Small tables with named rows and columns. After each table, cells are looked up by row and column.

Ratapo
|  | Tamoz | Rov | Guze | Petog | Kelaki |
|---|---|---|---|---|---|
| Doro | 37 | -21 | 9 | 12 | 4 |
| Bag | 38 | -30 | 27 | -6 | 15 |
| Lalor | 8 | -6 | 17 | 24 | 38 |
| Mes | 23 | 40 | 52 | 35 | -40 |
| Sukon | -45 | 58 | -3 | -46 | 50 |
| Vak | 72 | -62 | 13 | 59 | -16 |
| Budezi | -21 | 63 | 33 | 35 | 7 |
| Gabo | 23 | 36 | 23 | -24 | -47 |
| Pumefit | -11 | 55 | -16 | 38 | -12 |
| Zof | -8 | 33 | -11 | 53 | 7 |
| Zimega | -12 | 52 | -32 | 32 | -11 |
| Zazizu | 38 | -15 | 22 | 32 | -8 |
| Vurup | -8 | 30 | 13 | 3 | 22 |

What is the Petog of Pumefit in Ratapo? 38
What is the Rov of Vurup in Ratapo? 30
What is the Rov of Lalor in Ratapo? -6
What is the Guze of Zazizu in Ratapo? 22
What is the Rov of Vak in Ratapo? -62
What is the Guze of Vak in Ratapo? 13
What is the Guze of Sukon in Ratapo? -3
What is the Tamoz of Vak in Ratapo? 72
What is the Kelaki of Pumefit in Ratapo? -12
What is the Kelaki of Gabo in Ratapo? -47
What is the Guze of Lalor in Ratapo? 17
What is the Petog of Vurup in Ratapo? 3
What is the Tamoz of Budezi in Ratapo? -21
What is the Tamoz of Sukon in Ratapo? -45
What is the Tamoz of Mes in Ratapo? 23

Budupo.tsv
	Bos	Mifuges	Lufune	Lipid	Tos
Gipaf	143	48	125	158	74
Zave	159	144	145	33	121
Demonag	80	76	182	117	89
Bipose	158	105	120	38	89
Tepa	40	45	120	82	143
Tibebof	173	133	125	30	109
Tolonu	155	163	112	44	153
Bufodez	35	148	122	107	65
Tuzed	61	112	103	175	140
Lari	202	139	88	116	133

Gipaf, Bos: 143
Zave, Tos: 121
Lari, Mifuges: 139
Tibebof, Lufune: 125
Lari, Bos: 202
Tepa, Lipid: 82
Tolonu, Lufune: 112
Zave, Lufune: 145

Purolo:
|  | Batub | Rovepe |
|---|---|---|
| Vik | 387 | 326 |
| Pir | 496 | 355 |
| Podanut | 852 | 505 |
| Lod | 375 | 792 |
| Mipa | 304 | 708 |
| Sos | 900 | 410 |
| Bibabu | 106 | 595 |

What is the Batub of Lod in Purolo? 375
What is the Rovepe of Lod in Purolo? 792
What is the Rovepe of Sos in Purolo? 410
What is the Rovepe of Podanut in Purolo? 505
What is the Batub of Sos in Purolo? 900
What is the Rovepe of Vik in Purolo? 326
Which row has the largest Rovepe? Lod

Gur =
fields: Lupuzu, Suroz, Putupu, Zovuve, Per
Meledi: [-44867, 64628, 12562, 41990, -31463]
Senep: [64644, 14774, 21662, 53742, 38503]
Sevamel: [-36280, 54742, 10894, 45627, -27818]
Kaz: [-6116, 21316, -155, -251, -1134]
Vedaf: [-55218, 5433, -25865, -55447, -32267]
Neril: [-33070, -17872, -20458, -41429, -19632]

What is the Suroz of Sevamel in Gur? 54742
What is the Putupu of Senep in Gur? 21662
What is the Suroz of Vedaf in Gur? 5433
What is the Per of Neril in Gur? -19632
What is the Zovuve of Senep in Gur? 53742
What is the Putupu of Meledi in Gur? 12562
What is the Putupu of Neril in Gur? -20458

Table Lib
|  | Pedi | Nur | Deg | Kavetuz | Tufupet |
|---|---|---|---|---|---|
| Gozaz | 4524 | 6251 | 2104 | 3899 | 2298 |
| Vik | 457 | 1417 | 2446 | 727 | 2804 |
| Mon | 1983 | 1729 | 3178 | 1927 | 3020 |
| Fer | 4144 | 4884 | 2236 | 4509 | 2142 |
| Kasafol | 1772 | 4329 | 1814 | 1379 | 2320 |
| Somi | 3155 | 4635 | 1763 | 2572 | 1957 |
| Dap | 7218 | 7078 | 9226 | 7370 | 8648 |
| Pugov | 7494 | 7964 | 7820 | 6712 | 8329 |
| Kofigoz | 4079 | 5461 | 1871 | 4691 | 2208 |
| Bev | 7358 | 8679 | 5670 | 7323 | 5300 |
| Sadobob | 6779 | 5165 | 9796 | 7373 | 9105 |

Bev, Kavetuz => 7323
Kasafol, Tufupet => 2320
Pugov, Nur => 7964
Mon, Nur => 1729
Fer, Tufupet => 2142
Dap, Nur => 7078
Somi, Kavetuz => 2572
Kofigoz, Tufupet => 2208
Kofigoz, Nur => 5461
Mon, Tufupet => 3020
Mon, Kavetuz => 1927
Dap, Kavetuz => 7370
Which row has the largest Kavetuz? Sadobob

